[  2  13  -8  19  30  -1  46 -18 -63  38  26  -9  24  51  19  18 -28  11
   0 -25  34 -59  60   5  27  -8  27   3 -30 -59   8 -27  -5   4] | 11
[ 12  -3   4 -13  20  12  35 -26 -11  20  -4 -14  53   9 -23  14  36  -5
  23   9 -13 -60   3  10  10  19  27 -10 -17 -46  -3  21 -14 -18] | 7
[ -3  33  20 -11  15  34  27 -10 -27  -4   6  41   2  26 -32  28 -17  15
  14  29  18 -12  14  10   1 -25  21  -5  -4 -22 -14   1  -5  11] | 5
[ -2  22   4  13  32  15  33 -19  -6  20 -24 -14   8  27 -12  27 -21   2
  41  -2  10 -41   5 -21  13  16  54  -9  -3 -44  -6 -44  -9 -30] | 0
[  2  35  42 -84 -13  17 -31  13  25   7   2 -44  35   5  31 -72  43 -28
   0  -3 -31  15  -5   9 -14  39 -11   1  26 -16 -25  41   3 -29] | 10
[-19  -3  17   4  17 -48  -2 -45 -40 -47  -9   5  43  17 -26  15 -27 -20
  29  22  41  27  35  -9  -5  26  65 -15 -22  11   6  22 -21 -22] | 1
[-24  13 -22 -11  -4   3 -11  -4  26 -15  24  36  -3   8 -23  23  -9 -11
 -29  13  30  17  19   4  -2 -46   0  11 -51  15  17   4  -1  14] | 3
[ -5  33 -10  43  31 -11  22  -6 -34  28   9  -7  56   4   0 -29  20   5
  -2  -8 -20 -39  -2 -21 -20 -15  47  -3 -27 -41  22 -17  10  -2] | 11
[-20  19 -13  57  20  13  34 -37  24  10 -32   8  21   4 -31  47 -21  -7
   9 -18  24  -5 -24  -4   9   7  46  -1  -9 -40  12  -9 -11   1] | 2
[  5  15  -5  42 -31  26 -40 -54  81   6  -9 -11  -5 -69  22  30  -1  -8
  -7 -14 -29   5  -6  -9 -36  31  32  61  -4 -10 -40  39  28  -2] | 2
[-52  70  20  18   1  38 -19  22  24  14 -31  -5 -59   9 -11 -46  13   9
 -14   8   4 -35  17   7 -24  10  -6 -39  26 -28  -8 -53  22 -26] | 8
[-21  27 -21  12 -33  14  24  -1  57 -20  -5  20 -36 -15  -1 -52  30 -14
 -50 -15 -10 -27 -29  30 -38 -28  25 -21 -17  -7 -11 -42  21 -35] | 6
[ -6  -2  -4  25  21  -5  24 -26 -55  -5  -4  15   7  23 -23  21   3  -4
  12  40  -7  -6   3  17 -40 -21  13 -38   5 -19  21 -37   1 -11] | 11
[ 10   5   0  75 -30  17 -40  -5  19  23  -4  22 -38 -60  21   3 -11   6
 -41 -10 -14   3 -36 -29 -81  38 -14  45 -41   8  15  38  22  13] | 7
[ 13  -4 -20  -7  -8  42  32   1 -58  25  15  13  38  -2  17 -24  12  25
 -13 -11   1 -20  37  -8  -1 -39   3  -4  41 -17  34  42  41  24] | 2
[-35  38 -24  50   5 -14  23 -23  41  27 -26  11  -1   7 -17 -33  10 -27
  -5 -64 -19 -29 -15  -5 -35   9  49 -17 -31 -26  14 -39   2  -9] | 7
[-22  -3 -46  37 -12 -33   7  -7   1 -10  18  35  -5   9   9  37 -14  22
 -21   7  41  13  30   0  16 -55 -17  -3 -38  23  14  -1  27   6] | 0
[-15   3 -11   6  31  -9  54 -57  16  46  -5  24   3   6 -17  15   5 -21
  16   1  -7 -22 -34  -6 -30  -9  26   2 -54 -26 -25 -20 -12  -1] | 3
[ 26 -30  -6  35   3 -11  20 -38 -34  41  -4 -12  42 -14  26  29  44  14
  17  14  -9 -45   1  13 -15 -18   1   4  16 -23   2  39  17  -9] | 4
[-16  27  26 -22 -11 -27   2   2   1  43 -26  32  13  -3 -16 -11  26 -15
  27 -14 -15  -6 -10 -12 -10 -24 -13 -21   0 -33  -6 -14   2   8] | 6
[ 53 -21 -21  -3 -14   5  -1   2  48 -33  -8 -16  15 -31  19 -38  44 -27
 -22  -7 -60 -32  -2   4 -27 -14  25 -21  40  15 -24 -26  11 -29] | 7
[ 17 -15  -9 -17  -6 -13  20  -4 -27  -3 -27  18  12  47 -10 -60 -34 -26
   3 -25 -21  13   4  25 -16  64  48 -20  21  -5 -16  -6 -25  -1] | 0
[ 19  -8 -19  -3  16  -7 -17  20 -10  44 -25  -4 -11  -6  19 -55   3  24
   3 -23 -25  12  13  -6 -48 -13  22  23  -6  23 -27  -4  29 -17] | 12
[ 26  -8  30 -18 -26   2 -41  26 -25   1 -14 -41  -8 -32  35 -64  20  31
  -9   4   8  25  10  16 -17 -34 -13  20  36  32 -16  75  29  18] | 5
[-26  24 -28  43  32  14  19  -2 -47 -16   2  29  29  36 -47   6 -30  24
  -4  19  27   1   9   5  -2  35  47  -1 -30   0  30  -6  -7 -15] | 5
[-18 -15 -39  46  -6  -9  -1  -3  -2   5  15  10 -17 -20  21  36   5  26
 -20  -9  13  12  -9 -10   7 -23   6  10 -14  46  10  13  34   3] | 10
[ 25   6  13 -13 -10   7  38  -2 -55  23   4  38  17  15 -24  51 -23  22
  -4 -12  14 -43 -17  19  10 -42  19  37 -19 -17  -4 -26  -8 -14] | 6
[  1  10  -1  16  29  -3  28 -18 -29   6  -2  35  27  15 -21   7 -10   4
 -15   3  16  12 -33  -1 -19  11  49   2 -41 -21  10  12 -22   0] | 6
[-35  19  17  74  17  -2  56 -64  26 -12 -17 -29 -15 -14   1  12   7   7
  32  16 -14  -7 -34  11 -14  28  26  -6  34 -10 -42 -31  -3   5] | 6
[-14 -10  -3   4  -3   0  13 -31   2   0  32   7 -33 -17  -2  51 -19  14
 -25  -5  23   6 -14   2 -11 -51 -30  36 -52  43  19   7  20   7] | 8
[ 14  -1  10   2  14  17  14 -61 -56  22  16 -15  30  20   2  50 -25   1
 -13  11  18  -9  -3  20 -21 -21  12  56   2  -5  11   8 -15  17] | 1
[ 13  11   6  34  16  -9  32   4 -29  39  -6  20  49  37  -1   4  -4 -10
  13   8   9 -23  21 -12 -21 -32  42  -4 -31 -75  -8 -14 -17  16] | 9
[  6   5 -36   3  -7  -6 -55 -55  25 -10  18  19 -27 -30  42   9 -30   2
 -52 -56  -3  47   2 -10 -46  11  28  48 -40   6  10  49  18  -6] | 1
[ -3  14   3  21  44  18  32 -67 -24   1  20  29  13   7 -20  76   3  20
  10  22  17   6 -28  -2 -17 -19   3  -4 -30 -16 -13   3  -7   4] | 5
[-46  24 -18  23   7 -29 -32 -69  19 -19 -14  39  -6  21 -36  33 -32 -40
 -21   1  -7  26  13  36 -17  74 -26  -7  17  30   5   7 -23   1] | 3
[-91  22 -26  52  -3 -59 -30  -9 114 -17 -17 -28 -39 -34   8 -11   9 -23
   3   8  21  54  -7 -33  16 -24  -7 -17  -9  59  22 -10  19  16] | 3
[-10  -6  -5   3   7 -55 -27  26 -26  31 -21  26   6  28  -2 -48  -5 -18
  20 -16 -53   9   7   5 -24  44  50 -30   8   5  -7   2 -12  -4] | 12
[ -2 -36 -29  26   4 -18  12 -23 -16 -17  22  37 -11   2  -6  62 -12  -1
 -40  24  11  15  -8  10 -16 -30 -24  -3 -16  72  25  20  20   3] | 9
[ -4  13  31   8 -27   7   8  36 -28  11   6   6 -15  -8 -11 -54  30 -15
  15  -8 -60 -50  -8  -5 -43 -11 -21 -31  27   5   2 -33  19   7] | 12
[ 10 -13  -9 -11   3 -16  19 -21 -30  64 -20  26   4  14  30 -15  -9  10
  -7 -12  11   4   7  -2 -23   0  -4   1   0 -36   6  23  -3   3] | 7
[  8   3  11  13   1  -7  54   7 -13 -23 -16  26  -3  12 -35  10 -35   5
   8 -16  20 -14  -6  -1   8 -33   8  -2 -32 -15  -3 -16  -8   2] | 9
[ -7  11  19   3  28   1  17 -33 -16  18  11 -21  30  36 -13  53 -25  -8
  22  32  25 -13  22  12  21  14  27  24 -27 -40 -15 -27 -33   9] | 11
[ 19  -8  16  -6  -1 -12 -23   1  36   3 -57   7  -6  -4 -47  14 -25 -20
  24  24 -51  44 -47  31 -38  50   0  39   4  31 -23  18 -24   6] | 7
[-33  24  37  44 -19 -25 -23 -12  -4 -12  -9   2 -12   0 -12  18 -30 -12
   5 -20   7 -21   4  -9  12  87  -1  -8  23  16 -19 -41 -12 -28] | 8
[-54  33 -35  68  10 -37  41   1  40 -41 -14  29  -4   0  -9 -49   7   8
 -22  49  -3  -5  -3  14   3  44  17 -40   0  19 -24 -25  14 -29] | 6
[ -6  -1 -26  25  25   5  27 -28  -9  27 -11 -12   5  -3  34  -1  29  20
  -1  46  -6  17 -11   3 -28 -21 -45 -14  23 -28   1   7  18  -1] | 10
[  7  16   2  23  11  25  47  11 -30  37  19  19  33  26   5  16  17   9
   6   8 -10 -79   7   0   9  -8  37  -3   8 -27   9  -4  12  -5] | 4
[ -3  -5  14  -1 -15 -30  -3 -61  28   9 -21 -15  -8  -1   8  28  -2 -18
   0  10 -15  24 -30  61 -27 -24 -13  38  28  26  -3  38  -9  11] | 4
[-12  -5   0  -8  21  -7  57   0 -28  21 -11 -14   3  14   5  -8   3  18
  -1   7  50 -45  13  -4  43 -23  28 -15   8  13  -1 -29   3 -20] | 6
[-17  17  10   6  -1  27  45 -30  16  42  14 -59  19  -8   7 -19  29  -6
  34 -17   2 -64   2  -6  -6  -9  84  26 -46 -64 -39 -47  -1 -12] | 2
[  1  -5  -7  -7  11 -10  38   3 -36  30   7  -2  -2  13   1 -10   0   2
  -4 -39  -1 -73   5 -26  36 -18  54 -17  -3 -16   1 -66 -13  -4] | 9
[-41  29  10   0   0 -24  14  11  24 -25  -9  18  -5 -15 -41 -20  28   2
  36 -14   1   1  -8 -22  15 -38  11 -31 -20  21  10 -24  10  12] | 4
[ -8  -9  18  23 -34  15  20 -56  11  -7 -42   3 -25  -4 -53   9  -2 -43
  -7 -56 -21 -47 -32  58 -37  67  13 -10  22  36  -1  15  -5 -17] | 7
[ -7   1   7   0  26  24  31 -27 -52   6  28  -8  18  27   3  33 -17   4
   3  37  36 -22  29   4 -11  26  38   3 -28  -9   1   7   2 -24] | 2
[  8 -16 -55  47  -4 -24  42 -17 -13  13  30  45   8 -14  12   8  -5  18
 -43  -9  -7 -22  -1   7 -15 -45   1  22 -59  22   3   6  39   9] | 11
[-22 -14 -22  28  25 -21  24 -28  -1  -2 -11  22  31  24 -32   1 -19  -9
  17  13   3  17   0   0 -14  49  59  -6 -29   4  -7  -8 -22 -22] | 12
[ 33  -3  14  69  18 -10  50 -32 -55  17  17  14  43  -1   8  51  13  13
  12  20 -30 -54 -39  12 -35 -28  36  21   7   0  -8   7   5   0] | 4
[ 40 -31   3  -8  -4   0  40   8 -22   9 -17   3  47 -11  -5 -44  14   3
  28  21 -44  25 -37   4 -32  15  17  25   6  12 -46  28   4  11] | 10
[-20   8   7  38 -29 -36 -33   0  55  21 -12 -26 -19 -45  37  21 -22   6
  -1 -34  17 -11  18 -47  36   6 -13  41   6  27 -11  -3  24  -1] | 9
[  0  -9  38  49 -15 -20 -17 -17 -20   4 -15 -24 -33  -6  -5  24  20 -15
  12  25 -58 -29 -55  47 -45  31  45  -9  46  31 -31 -19 -22   4] | 7
[-34  24 -19  34 -13  31 -37 -51  29 -11 -27  17 -14 -24 -39  -8  20   5
 -10  13  24  -6  43  22 -38  32  13   5 -17 -21 -39  -1   5 -10] | 3
[-19  -2  -5  -3  13 -39  -3  19  -6  39 -23  28   8  18 -20 -15   8   9
  32 -17 -27  19 -30   6   3  30  59   5 -17  28 -16  15  -4   8] | 4
[-11   7 -33  49 -18 -13  29   1  21 -14 -32  35 -28 -18 -25 -79 -21 -10
 -45  27  -8 -26 -19  21 -45   6  39  12 -17  33 -22 -29   1  -8] | 3
[ -3 -15  24 -41 -29 -25  -9  22 -35   8  -6   5   2  36   2 -37 -36 -10
  -1  -3   2  26  10  35  -7  -8  40  14  18  16  14  28 -22   4] | 12
[-18  26   3  25  12  -6  40 -26  25  22  -1  10  28  21   5  -2  15 -15
  -9  54  16 -21  16   6  -4 -29   4 -11  -1 -44 -12 -18 -23  28] | 7
[-10 -29  -3  -9 -22 -24 -53 -27 -11  15  -2  -3 -36 -22  -6  13   1  -9
 -27 -38  25  25 -22   1 -44  18  -2  17 -71  17  11   0  -7 -22] | 9
[-14  23  38 -66  -1 -34 -22 -60 -25 -18  18   2  13  -2  11 -24  17 -19
 -34 -37  48  31 -24   3 -24 -40  31 -19 -23  24   9  25 -16 -32] | 5
[  4  26  39  29  45   8  22  -9 -33  43  -4 -11  28  27  -4  58  -5   4
  25  19   3 -36 -22  -5   4  20  44  13   2 -21 -14  -8 -17  -1] | 6
[ 30   8  -1  58  31   7 -11 -13 -10  35 -35 -19  14  -3  32  13 -20  -1
  -3  -7 -11 -24  19 -30 -16  18  10   1  38 -62  19  18  -4   9] | 9
[ -9  -5  43  58 -11   8  29 -13 -38  35  -3 -43 -13  -6   5  24   0  11
  11  27 -10 -45 -63   4 -16  23  -7  15  39  -9 -13 -71 -16 -11] | 8
[ -9 -10 -20  54 -19  -3  12 -56  23 -20   6  31  -9 -29 -44  31   9 -16
 -22 -16 -45  -9 -59  39 -62  29  -9  14 -59  12  -2  19  10 -14] | 8
[-25  23  10  37 -22  -6  -4 -36  57 -23 -23  11 -20 -19 -36  42  -6 -17
 -16  27 -12 -22 -13  38 -16   5 -13  22  -3  34 -28   9  12 -14] | 9
[ 12  -3  34  54   9 -14   1  17 -39 -12   9  16  -1  -5  27  22 -39  10
   8  11  -3  -2   7 -28 -13  61  41  -4  20  69 -19  39  39 -18] | 11
[-11   6   3  37  22  -9  17 -24   2  -3 -45  20  10  20 -37  41 -15   3
  54  16  28  17  10  -5   7  20   8 -34   8 -42 -24 -33 -18 -11] | 5
[ 14  21  22 -29  22  24  13 -26 -11  11   0  -8  44   6 -18  -8   7 -14
  18 -14   9 -39  10 -20   6  35  33  -2 -21 -41 -10   7 -16 -22] | 5
[  7  -6 -29  14  10  16  -6  13  11  20 -41  16 -38 -27  22  -1  10  30
 -22   8  21  18   7 -19 -13 -42 -47 -24  31  -3  33  14  41  -6] | 6
[  6 -18  -8  21 -29   6  14  23   0  24 -20 -10  -5   4   7 -34 -11  -5
  14 -52 -15 -29  -7  -2  14  24  53   0  26 -26 -11 -21  -6   1] | 3
[ -8  -6  -3  12  39  16  57 -82 -57  10  17  18  16  16 -16  62 -15  12
  19  38  18 -18   6   1 -25 -12  42  -2 -16 -21   4 -24  -2 -17] | 11
[ -8  13   6 -29   2  57  30  15  -2   9  -3 -10 -33   5 -27 -52  27 -14
  -1  24 -31  -9 -34  13 -58 -15  11  -5  -8  15 -10 -44   9   6] | 10
[  3  -4  15  15  17   0  58 -37  -4   1 -45  42  -6  36 -29  28 -52 -33
   2  33  42 -17  28  14 -18 -21  38 -22   3 -16   4  16 -16   3] | 9
[  9  28  -7  22 -11  20   8 -26  36   6 -21  20  -9 -17 -20   9 -18  -7
 -32   5 -21 -42  -6   7 -15  -3  -7  37  10 -10 -25 -39  -2  -3] | 9
[ -1 -20 -31  17 -15  35  -1 -20  -6 -25  33  35 -14 -13 -20  51 -11  19
 -25  14  30   0  23  13  -8 -11  -3  20 -43  41   9  38  28   4] | 5
